Below is a small trained network, with its code and all its weights. Each question gives an input and a class and asks what happens when units are switched off, that is, made to give their printed mean instead of their output.

import numpy as np


def w(rows, s, z=0):
    codes = np.array(rows[::2]) - 128.0
    scale = np.full(codes.shape[1], s)
    scale[-1] = z or s
    return codes * scale


def f(y):
    return np.maximum(y, 0)


def log_softmax(a):
    a = a - a.max(-1, keepdims=True)
    return a - np.log(np.exp(a).sum(-1, keepdims=True))


def net(x, mask):
    res = np.array(x, float).reshape(1, 8) / 4 @ E
    y = f(res @ A[0][:, :-1].T + A[0][:, -1])
    res = res + np.where(mask, y, B[0][:, -1]) @ B[0][:, :-1]
    return log_softmax(res[-1] @ U[:, :-1].T + U[:, -1])


A, B = {}, {}
E = w([
[131,124,130],'x0',
[130,128,126],'x1',
[118,142,122],'x2',
[218,3,195],'x3',
[121,134,126],'x4',
[132,125,129],'x5',
[7,140,242],'x6',
[12,52,49],'x7',
],0.007)
A[0] = w([
[128,48,118,39],'neuron 0',
[58,35,45,46],'neuron 1',
[143,35,134,213],'neuron 2',
[64,126,223,75],'neuron 3',
[80,130,73,170],'neuron 4',
[148,95,167,249],'neuron 5',
[183,174,157,4],'neuron 6',
[112,58,170,201],'neuron 7',
[68,102,130,66],'neuron 8',
[198,121,8,110],'neuron 9',
[94,73,84,35],'neuron 10',
[92,158,65,106],'neuron 11',
[165,78,80,99],'neuron 12',
[134,84,132,253],'neuron 13',
[86,158,156,107],'neuron 14',
[171,99,134,208],'neuron 15',
[179,122,159,221],'neuron 16',
],0.012,0.0047)
B[0] = w([
[140,121,143,169],'neuron 0',
[188,154,190,225],'neuron 1',
[106,169,119,246],'neuron 2',
[143,3,90,234],'neuron 3',
[109,151,149,210],'neuron 4',
[115,162,98,237],'neuron 5',
[199,122,199,174],'neuron 6',
[118,168,102,233],'neuron 7',
[162,123,123,178],'neuron 8',
[106,62,110,255],'neuron 9',
[178,128,226,167],'neuron 10',
[131,131,128,195],'neuron 11',
[98,106,153,187],'neuron 12',
[99,183,108,225],'neuron 13',
[130,128,114,184],'neuron 14',
[110,143,106,218],'neuron 15',
[91,128,132,235],'neuron 16',
],0.011,0.0068)
U = w([
[247,119,248,28],'0',
[156,19,93,65],'1',
[128,152,112,253],'2',
[123,152,121,208],'3',
[136,152,112,189],'4',
[129,148,120,154],'5',
[103,190,100,5],'6',
],0.015,0.0043)

Each question gives the input, the list of numbers given to net, and the class t.
The units are the neurons (one row each of A and B). Each row of codes is followed by its name. A weight is (code - 128) times the scale printed after its matrix; where a second scale follows, it is the last column's (A, B and U).
mask holds one flag per neuron, in row order. A switched-off neuron (its flag False) gives its mean, the last column of its row in B, instead of its output. The means were averaged over made-up inputs and are rounded, as every weight is.
A unit's drop is (log p(t) with every unit on - log p(t) with that unit switched off) / (log p(t) with every unit on - log p(t) with every unit switched off).
The circuit of an input: a set's keep is (log p(t) with only the set's units on - log p(t) with every unit switched off) / (log p(t) with every unit on - log p(t) with every unit switched off). Starting from the 12 units with the biggest drops (on a tie, the unit counted first), units are removed one at a time, each time the one whose removal leaves the highest keep (on an exact tie, the one counted first), for as long as the keep stays at least 0.8.
units of the circuit, in order: the units of the circuit, biggest drop first
k most important neurons: the k neurons with the biggest drops, biggest first
drop of u: that unit's drop, to one decimal
input [2,5,5,-3,1,-7,8,-6], class 1: units of the circuit, in order => [neuron 3]
input [-1,2,-1,4,5,-8,4,-6], class 3: units of the circuit, in order => [neuron 1; neuron 5]
input [-4,-6,6,7,-3,8,-5,7], class 3: units of the circuit, in order => [neuron 2; neuron 3]
input [2,0,6,-1,-5,-5,5,8], class 0: units of the circuit, in order => [neuron 1; neuron 10]
input [-6,8,-3,-3,3,6,-3,6], class 0: units of the circuit, in order => [neuron 1; neuron 10]
input [4,-6,-2,-6,-3,3,6,-7], class 0: units of the circuit, in order => [neuron 6; neuron 13]
input [-6,-5,6,5,-8,-5,6,-5], class 5: units of the circuit, in order => [neuron 5; neuron 1]
input [3,-5,8,6,0,-3,-7,5], class 2: 2 most important neurons => [neuron 3; neuron 2]
input [5,-5,-3,-4,3,3,-2,6], class 0: 2 most important neurons => [neuron 1; neuron 10]
input [-5,-3,-8,3,-8,-7,-4,6], class 2: 3 most important neurons => [neuron 2; neuron 13; neuron 6]
input [8,-8,-8,7,-2,6,-3,8], class 0: 3 most important neurons => [neuron 1; neuron 10; neuron 0]
input [7,3,-8,-3,4,1,8,-7], class 1: 2 most important neurons => [neuron 3; neuron 1]
input [5,6,-2,7,8,0,4,-7], class 5: drop of neuron 1 => 0.2
input [-1,5,-4,-7,6,7,-8,5], class 1: units of the circuit, in order => [neuron 9]
input [-1,3,7,6,0,1,6,8], class 0: drop of neuron 1 => 0.8
input [-3,0,5,-2,6,3,3,6], class 0: drop of neuron 10 => 0.2
